Below are the code and all the weights of a small trained network. Each question names an input and a class and asks about switching units off, where a switched-off unit gives its printed mean instead of its output.

import numpy as np


def w(rows, s, z=0):
    codes = np.array(rows[::2]) - 128.0
    scale = np.full(codes.shape[1], s)
    scale[-1] = z or s
    return codes * scale


def f(y):
    return np.maximum(y, 0)


def log_softmax(a):
    a = a - a.max(-1, keepdims=True)
    return a - np.log(np.exp(a).sum(-1, keepdims=True))


def net(x, mask):
    res = np.array(x, float).reshape(1, 3) / 4 @ E
    y = f(res @ A[0][:, :-1].T + A[0][:, -1])
    res = res + np.where(mask, y, B[0][:, -1]) @ B[0][:, :-1]
    return log_softmax(res[-1] @ U[:, :-1].T + U[:, -1])


A, B = {}, {}
E = w([
[155,250,178,129,57,180,162,61,100,164],'x0',
[43,238,160,211,170,159,164,152,183,109],'x1',
[98,158,190,44,135,68,23,164,145,199],'x2',
],0.013)
A[0] = w([
[51,185,176,148,157,110,113,174,177,159,151],'neuron 1',
[152,173,148,158,147,176,218,102,114,170,251],'neuron 2',
[184,119,123,148,117,168,161,68,114,112,147],'neuron 3',
[143,74,50,191,161,122,232,120,129,92,181],'neuron 4',
[96,181,116,203,133,226,174,95,135,113,241],'neuron 5',
[179,87,173,6,153,77,87,98,91,142,121],'neuron 6',
],0.012,0.0017)
B[0] = w([
[2,136,189,133,227,119,59,38,191,68,214],'neuron 1',
[230,174,182,147,88,150,86,131,139,72,199],'neuron 2',
[209,171,87,60,148,154,250,147,16,173,187],'neuron 3',
[112,62,122,165,142,74,224,188,128,237,245],'neuron 4',
[195,90,156,118,55,114,217,69,168,44,230],'neuron 5',
[105,39,119,35,43,96,39,155,92,167,253],'neuron 6',
],0.0094,0.02)
U = w([
[85,65,72,233,133,110,220,196,104,215,81],'0',
[105,154,188,192,102,138,180,72,199,76,91],'1',
[120,92,102,38,76,118,2,145,87,236,254],'2',
[211,226,89,155,89,167,182,110,33,123,54],'3',
[7,175,144,159,193,129,63,94,147,134,91],'4',
],0.0087,0.0028)

Each question gives the input, the list of numbers given to net, and the class t.
The units are the neurons (one row each of A and B). Each row of codes is followed by its name. A weight is (code - 128) times the scale printed after its matrix; where a second scale follows, it is the last column's (A, B and U).
mask holds one flag per neuron, in row order. A switched-off neuron (its flag False) gives its mean, the last column of its row in B, instead of its output. The means were averaged over made-up inputs and are rounded, as every weight is.
A unit's drop is (log p(t) with every unit on - log p(t) with that unit switched off) / (log p(t) with every unit on - log p(t) with every unit switched off).
most important unit: the unit with the biggest drop
k most important neurons: the k neurons with the biggest drops, biggest first
drop of u: that unit's drop, to one decimal
input [-7,0,0], class 0: most important unit	neuron 6
input [1,-8,-5], class 0: 2 most important neurons	(neuron 4; neuron 3)
input [-4,4,-1], class 1: 3 most important neurons	(neuron 6; neuron 3; neuron 1)
input [4,4,-4], class 3: 2 most important neurons	(neuron 3; neuron 1)
input [6,-5,-1], class 3: 2 most important neurons	(neuron 3; neuron 1)
input [0,-1,-1], class 0: 4 most important neurons	(neuron 6; neuron 2; neuron 1; neuron 5)
input [0,4,-8], class 3: 3 most important neurons	(neuron 2; neuron 5; neuron 3)
input [2,6,-8], class 3: 3 most important neurons	(neuron 3; neuron 2; neuron 1)
input [-4,-4,-2], class 0: 3 most important neurons	(neuron 4; neuron 2; neuron 1)
input [1,2,6], class 4: drop of neuron 1	0.3
input [4,1,6], class 4: drop of neuron 1	0.6
input [6,4,-6], class 3: drop of neuron 3	1.3
